Each row has a class, written as a number after it.
[  0.5  18.4  13.0   0.6   6.4   2.9   2.5   2.0   6.9 -17.8   3.5   2.7
  -6.2  -1.9  -1.1  12.3  -6.0  -0.5   1.0  11.6  -0.3 -18.6  18.1 -11.3
  -7.9  17.4  -8.9 -26.6  -2.3   1.8  50.9  -9.8   1.9   5.5  -1.4] -> 1
[  3.3  -7.4   1.8   3.5   1.5   1.1  -1.5   1.2   7.8   4.2   5.9   6.8
   2.4  -4.1   0.0  -2.4   3.4   7.8   5.6   1.5  -0.6  -9.3   6.4  -8.0
  -7.9   1.4   2.7  -1.7   2.1  -6.8  16.4   0.5  -4.2 -20.3   1.6] -> 2
[ -6.7  14.6 -16.5   9.4  -4.2  -6.6   1.7   9.0 -18.2   0.8  -3.2   5.7
  -3.5  -3.4   1.6   9.9   1.4  -3.7   4.7 -20.2  -7.7  14.3 -12.2   4.2
  23.5   0.0  -1.7  -2.6   1.1  -5.7 -27.0  -1.5  -5.4  14.5   2.3] -> 1
[-10.5   6.3 -13.8   3.2  -2.3  -2.4   1.5  10.6  -6.1  -1.8   1.4  -1.6
  -5.1  -5.1  -0.1   3.5   0.0   4.5  -4.0 -12.0  -4.4  17.9 -10.8   1.3
  19.0  -1.5   0.9  12.6 -17.4   1.3  -4.8  -2.9  -1.1  10.3 -17.6] -> 1
[-15.5   5.1   2.3   5.7   1.7   8.5   2.4   6.3   5.5  -1.1   0.7  -9.4
  -6.0   3.7  15.2   5.1 -12.0  10.7  -1.8   2.4  -1.4  -6.3  -1.9  -4.1
  22.8   2.4 -14.5 -21.4  -9.9  17.6  17.6  -7.4   4.7  20.0  -2.9] -> 1
[  5.8  25.5  -6.3  10.3   0.7  -9.5  10.9   6.8  -4.7   0.3  -3.7 -13.0
 -13.0  -4.7  10.3  -1.6  23.7  11.0  -3.2  -8.8  -8.3  16.1 -34.5  19.3
  30.7  10.9  -3.7  -0.7 -10.5  14.3  -5.4  -1.7  -5.6   5.1  -2.5] -> 1
[  3.5 -41.7 -48.4  -4.5 -18.1  17.4  -2.9  -9.1 -16.9 -21.9  11.9  -0.3
   6.1   1.1   2.7  12.8 -11.1 -21.4  14.5 -60.2   2.2  63.6  -9.4   7.1
  55.9 -37.8  -7.8  39.9 -38.1  30.5 -63.6 -22.7 -14.5  16.4 -33.9] -> 2
[  9.4 -18.3  -9.2  -7.9  -5.3  12.1  -0.7 -13.1  -0.5  -5.2  20.3  12.7
  -4.5  11.7   1.8  14.9 -15.0   5.0   6.0  -5.3  -6.5   9.1  34.5  -3.8
   7.2 -16.7  -8.5  -4.6   4.6  19.5   4.9  -8.1   2.8   6.3  -4.0] -> 2
[  3.0 -28.5 -20.8 -14.8 -16.1   6.3  -1.5  -9.3   3.4 -15.7   8.2  -7.5
  24.7   6.1 -18.4   4.8 -10.5 -14.4  12.7 -35.2  -7.8  45.3 -26.0   3.4
  21.6 -35.4  -6.0  35.8   0.2  32.8 -45.0  -8.6 -19.8  -2.4 -22.4] -> 0
[ -3.8 -18.7   1.3  -5.3  -0.9  -6.1   1.0  -8.5  -6.1 -14.3  -8.2  46.3
  11.5   1.5  -5.5  -5.6  -1.3  -4.5  -1.7   0.3  -1.4   3.8  -5.1   1.4
 -10.2   2.7   1.6  19.6   0.9   4.6   6.0   9.2   1.8  -9.3  -6.0] -> 0
[ -4.1 -15.7  -1.0  -2.3  -6.8   9.5  -8.1  -9.8  -0.9   1.9   7.6  11.9
   8.9   2.5  -3.4   4.4   0.9  -8.9  -5.4   3.5  -4.8  -1.0  17.3  -6.6
 -12.9   0.1  -3.9  -6.5   5.1  -3.9  -7.0  -5.0  -7.6 -11.4  -0.9] -> 0
[  1.6 -24.7 -37.5  -2.3   0.0  17.5 -12.1  -1.3  -1.3 -10.4  26.4  19.8
  -6.6  -8.3   2.2  14.5 -23.1 -16.5  -0.4 -21.4   1.6  29.3  33.9 -53.7
  22.6  -8.2 -10.1   0.8  -5.2  12.6 -22.0 -17.8  -6.4  14.8 -16.2] -> 2
[  6.6 -14.0   2.3  -4.0  -4.4   6.2   1.7 -11.2 -14.1  -6.1   6.9  15.0
  13.6   7.0  -0.9   6.5  -8.9  -5.5   7.9  -7.4  -4.1  12.9  23.8   7.7
  14.0 -14.5  -6.2  15.6   0.4  16.2  -4.0  -5.9  -1.8   0.5 -16.4] -> 0
[ -2.0  -6.0  19.5  -7.5   7.8  -9.1  -7.4   4.7   0.3   6.9 -18.7 -12.6
   5.3  -0.6 -11.5 -17.9  21.2  -7.0   0.4   9.0  -3.5 -10.1 -22.1   0.0
 -42.8  10.5  11.8  19.0   4.4 -13.1  -0.5   6.7  -1.1 -30.0  12.1] -> 0
[  6.8  13.7   2.2   6.2  -2.3  -6.2   9.1   5.4   0.2  -3.2   2.1  -5.4
  -7.3   2.6  15.1   7.2 -11.2   8.0   7.1   2.6   4.2  -3.8 -18.2   5.2
  28.1  -0.8  -6.7 -15.0 -11.8  22.5   4.8  -8.7   2.4  24.5  -6.9] -> 1
[  2.7 -13.0  -7.8  -9.8   4.7  16.7 -13.2  -5.6  -5.6  -2.6  18.0  32.5
  13.6   7.2   1.3   7.8  -3.5  -6.2   1.5  25.4  -7.0 -10.4  43.8  -1.6
  -5.1   1.2  -2.3  -9.4   7.1  -1.6   2.4   1.3   4.3  -3.5  10.8] -> 0
[  7.2 -10.1  12.2  -0.6   0.2  13.6 -30.7  -8.6   4.7  -7.2  17.0  12.3
   7.8   4.3   0.7   4.6 -11.6  -4.9  11.2   5.1  -8.4   0.2  26.6  -0.2
   9.0 -11.4 -14.2  -3.1   4.7   9.4   4.0  -2.0   5.3   6.2  -1.2] -> 2
[ -0.5   4.3 -19.2   1.3  -2.1  10.9  -6.0   1.2  -3.6  -0.9  11.4  12.8
  -6.6  -9.6   2.1   8.1  -8.8   7.5   4.9  -0.1  -0.8  -1.5  25.9   0.2
  21.2   4.4  -7.3 -14.8  -8.7   7.4   6.0  -2.5   8.0  15.7   2.2] -> 1
[ -2.3  -1.5 -19.4   5.2   0.0   7.7  -5.0   6.1  -8.9  -3.4   5.7  -5.6
 -12.7   4.8   4.0   5.7  -9.1 -10.8  -3.0 -12.1  -7.7  14.5  -1.3  -7.2
  22.5  -3.7   2.1   4.6  -2.5   4.7 -19.9  -7.7 -14.5  15.2 -11.1] -> 1
[  6.3  -9.1  15.3   2.6  -4.5   1.5   1.9 -14.0   8.4  -1.1   9.0   0.8
  10.1 -16.7  -1.2  -0.7  -4.8 -13.6  -0.8 -13.9   1.8   4.3   4.6  -1.3
  -1.4 -15.7  -8.6  14.7   4.4   9.1   6.7  -5.8   0.7   5.5  -1.5] -> 0
[  5.5  -2.6   7.1  -5.4  -1.0   1.2   4.9  -3.3   8.2  -8.5   3.1  -8.8
   0.1  14.1  -7.5  -0.1  -0.9   2.9   0.4  -3.8   0.9  -2.7 -10.2  -1.9
   7.5   6.0  -3.8  -1.9   1.2  10.8   9.5  -6.3   0.8  -6.3  -8.8] -> 1
[ -1.4  24.0   0.9   8.0  -6.5 -12.4   7.7  18.6 -16.6   0.9 -16.6 -23.4
 -15.3  -8.9   5.2  -6.1  17.7   5.3  -4.6 -10.1   4.0   9.9 -45.0   7.5
  12.2   7.3   9.4   3.3  -1.9 -10.6 -12.0   5.3 -17.9   2.9  -6.4] -> 1
[ -5.8  -4.0  -5.7   6.3   0.2  13.1  -8.7   0.6  -3.1  -0.3  -0.4   6.2
   9.9  -4.0  -3.4 -10.0   4.6 -10.9  -4.4  -1.2   9.7  -4.6  10.5  -3.4
  -8.0  -1.2  10.7  -1.7   0.7 -29.7 -24.8   3.5  -0.8 -11.7   4.6] -> 3
[  0.1  -5.5  -0.5   0.6  -2.2   4.9  -9.2  -1.0   5.9  -5.8   7.5 -12.1
  -3.1  -2.5  -5.2  -2.7   4.5  -7.1  -8.9  -9.3   2.5  16.0   3.3  -7.6
  -4.1  -4.9   0.8   7.9  -0.9   4.6 -22.1  -5.0  -1.3  -5.1 -13.9] -> 3
[ -0.3  -5.2  -0.2  -6.0   2.3   5.6  -5.6  -9.6  -2.5  -8.3  12.4  13.0
   8.7  -5.8   4.6   9.5 -10.5 -10.3   6.1  -4.1  -6.0 -10.1  34.5   5.0
  -5.2 -12.1  -6.6   8.7  -0.9  13.8   8.8 -12.7   5.9  -3.4  -2.8] -> 0
[-11.2  -3.3 -20.8   1.6   3.9   9.4  -8.5   7.4 -19.3 -12.6   9.3  11.7
 -21.9  -0.2   3.9  19.4   9.7 -11.0  -1.6  -8.8   6.3  13.3  14.1   3.0
   3.1  -0.6   8.1  -2.2   6.3 -17.9 -26.5  -4.2  -8.6   9.8   5.5] -> 2
[ -1.4   2.2   3.0   8.0  -6.8  -5.5  -1.8  11.4  11.6   3.9  15.1 -30.5
  -9.1 -24.9   2.0  -4.9  -4.8  -7.3  -9.1 -13.9  -9.7  15.7 -26.6  -8.7
  16.2   3.8   1.2   6.1  -3.9  19.2  -7.7 -13.8 -35.3   9.3 -26.8] -> 1
[  2.4   4.4 -11.5  -8.1  12.4  16.6  -5.7  -4.9   4.4  -1.7   9.2  15.4
  -3.2  -5.4   3.3   7.2 -11.2  -5.3   0.8 -38.4  -1.5   2.5  29.1  -1.4
   6.2  -1.2  -2.3  -4.7   9.0   5.6  27.4 -14.9  -2.4   5.0   9.8] -> 3
[ -4.3 -13.2  -3.3  -9.3  -3.2   3.3  -0.4 -13.6  -6.8  -3.9   2.9  12.7
   6.1   0.6  -3.2   4.5   3.2  -9.8   4.3  -4.6   2.9   0.5  16.7  -7.4
  -3.8  -9.9   0.5  10.8  -1.2   2.1  -9.4  -2.8   5.7  -8.2  -7.1] -> 0
[  3.5   9.5  -0.7  19.9 -11.8 -27.7  20.3  11.1  -9.0   3.5 -27.0 -38.9
 -11.6  -3.2  -5.5 -12.0  16.5   1.5   1.7 -17.7  14.7  15.2 -63.6  12.8
  10.2   1.7   5.4  23.5   4.8   0.5 -23.6   5.6 -12.1  -7.4 -13.3] -> 1
[  6.6 -24.3   3.0   2.3   4.7  -3.8 -20.9   2.6   7.9   3.4 -15.1 -17.1
   1.2  -4.8  -2.4  -6.3  11.0  -6.4  -4.2  -3.1   1.0   3.2 -17.0   4.3
 -12.8   7.5   4.8  15.6  -0.3  -0.8  -8.8 -14.6  -6.9 -20.2   3.9] -> 3
[ -4.9 -10.8  -9.9   8.4   4.8  12.8  -2.4  -1.8  10.3  11.7  14.2  15.5
 -16.9 -11.6   2.6  14.5 -10.3  -9.0  -3.1 -11.6  -1.7  -4.1  28.8 -11.9
  13.4  -1.6   0.4 -12.4  -8.3   2.7  -2.8 -14.2  -1.9   9.9  -9.4] -> 2
[  6.0 -25.0 -11.8 -11.7   3.0  -6.4  -4.6 -18.1  -2.5  -2.9  12.8  41.0
  14.8  11.0   4.2  10.4 -16.5  -6.2  10.7  -1.6  -4.0   0.9  62.6   0.7
  -6.4 -17.3 -10.8   5.2  25.5   4.7   3.7  -4.2   8.0   6.7   6.4] -> 0
[  0.8 -14.9   1.8  -2.8  -8.1   6.8  49.3 -12.3  10.4   1.4  12.7   8.1
   2.1  -1.1 -12.6  -4.7 -13.2  -5.7   0.5  -7.9  -7.1   1.1  18.5  -2.5
   0.7  -8.7  -6.5   8.2  -3.9  17.6   3.5  -3.7   0.6   1.8  -6.7] -> 0
[-10.8 -14.3  -5.9  -5.0   0.7   8.3 -11.3   8.7  -7.5  -0.8  -1.6  -7.5
   2.7  -1.7  -1.0  -0.8   2.1 -14.7  -3.5 -18.4   1.3  18.4  -3.3 -20.1
  -0.6 -20.0   2.8  19.7   0.4  -3.2 -28.0  -2.2  -5.9  -7.3   1.2] -> 2
[  0.0   5.4   6.4  -5.9   3.3  -3.8  -0.7  -5.9  -0.8  -1.4  -5.5  -5.6
   4.2   2.8  -2.3  -0.5   5.8  -8.5   0.3  -1.3  -2.7  -1.7   4.7  -6.9
 -16.6  -1.9   3.1   8.0   4.7  -7.8  -4.0   5.4   2.3  -9.7   5.7] -> 3
[-14.9  -4.9 -12.9  -0.8   4.7  11.7 -14.4   2.1 -14.1  -0.3   2.1   8.3
  -5.6  -3.4  -2.9  -5.7   2.2  -5.6   2.1  -0.2  -0.2   7.5  14.5  -6.6
  -9.4   2.4  14.8  16.5   5.2 -22.3 -20.9   0.9  -0.7  -7.5  11.5] -> 2
[ -2.0  21.7  -4.0  25.2  -8.8 -10.4   3.8  23.2  -9.7   1.8   4.8 -25.8
 -27.3  -2.6   8.6  -9.6  -6.6   6.4  -4.3 -17.0   9.3  21.6 -36.1   4.6
  46.2   8.6  -0.3 -18.3  -4.2  -4.1 -17.1  11.0 -14.3  19.3 -10.1] -> 1
[  2.2 -20.3  -5.4   2.4   4.4   9.0  -2.3  -0.2  12.4  -2.9   8.9  -5.2
   6.7   1.7  -5.6  -5.5  -0.9 -10.2 -16.0  -0.7  -4.6 -18.5  12.8 -14.4
 -13.2  -6.7   3.1   6.9  -3.5  -8.8  -3.4  -7.1   1.0  -6.0 -11.2] -> 2
[  0.3 -14.6   7.1 -11.3   3.8   3.6  -7.9  -2.8  -2.4   1.1  -0.8  -2.3
   4.6   2.3   5.8  -0.7   8.0  -3.5   0.3   2.5   0.5   2.3   8.1  -3.2
  -9.3   1.9   0.0   6.2  -0.4  -9.0  -9.7   2.6   3.0 -11.0   1.8] -> 0
[-19.4 -14.1 -11.8  -4.3  -1.1  10.5  -8.0  -2.7 -11.0  -5.7   5.3  10.9
   1.9   0.0  -1.8   1.5  -2.9  -1.4 -16.6 -13.2  12.7  14.2   7.5   0.5
  -6.1  -8.2   0.2   7.9   1.5   5.5 -15.6  -1.6  -5.7  -6.6  -3.1] -> 0
[ 14.5   2.2 -32.2 -19.7 -10.5  -3.1  -7.8  12.1 -25.2  -5.0  -1.4 -13.0
 -11.4 -11.7  14.0   4.8   0.4   3.6   5.2 -32.1  -1.9  33.8 -30.6  -1.9
  40.7 -21.3   1.0  12.0  -1.5  14.1 -50.8 -10.3  -6.7  18.8 -14.9] -> 1
[  0.2  15.0  -0.1   7.7  -2.3   0.6  11.8  11.6  -9.5   3.7 -10.2 -17.3
 -11.5  -0.3   3.4  -0.1   0.0   5.2   0.3 -14.5   1.6   3.0 -12.4   1.7
  12.6  11.9  -2.2   4.3   5.1  -2.6  -2.2 -13.4  -7.2   1.5   0.0] -> 1
[  2.9 -10.7  -0.2  -3.5   4.3   6.6   2.5 -14.8   3.5  -2.8  10.7   7.3
  -1.3  -2.0  -1.3   4.5 -10.2   3.7  -0.4   3.2  -1.9  -4.5  24.0  -6.0
   8.0 -16.3 -12.7  -9.2  -5.0  21.9  15.3 -10.6   5.9   8.1  -6.0] -> 0
[ 4.0 -6.1 -4.7 -2.0 -2.8 -2.0  5.4 -6.2 -4.2 -6.7 -5.1 -0.6  1.9 -0.9
 -0.5  1.8  0.3  1.4  2.8 -8.5  3.6 10.1 -0.7  8.6 17.1 -9.3 -1.2 17.9
  0.6  6.7 -3.3 -1.4 -1.4  9.5 -4.2] -> 2
[ -3.7  -9.8  -8.6   0.3  -7.2   5.9   2.1  -7.7  -9.2  -7.8   9.7   1.2
   4.0  -3.2   6.7  -2.6  -6.4  -9.2   9.8 -18.1   2.5  12.0  -0.1   9.2
  10.3 -10.9  -4.2  14.1   0.1   3.3 -18.5  -4.8  -3.9   4.9  -3.6] -> 0
[ -3.0 -28.4 -14.7 -10.9  -4.3  10.9  10.4  -8.0  -9.3   3.9 -10.0   1.3
   5.3  11.3  -3.6   2.6  -6.3  -7.2  12.7  -6.8  -4.6   4.7   9.7   4.5
   0.5  -7.0  -1.3  14.3   2.6  -0.5 -14.7   2.9  -6.9  -3.5   3.2] -> 0
[ -2.3  15.7  -9.0  11.6   1.7   1.7   0.4   6.6  -7.9  10.8  -3.8 -16.2
  -2.6  -2.2  -3.9  10.3  -1.0   3.7   0.5  -3.3   4.3   5.8  -8.8  -2.0
   7.2  11.0   6.8  -2.7   4.8  -7.1 -20.4   2.4  -0.9  11.9  -1.9] -> 1
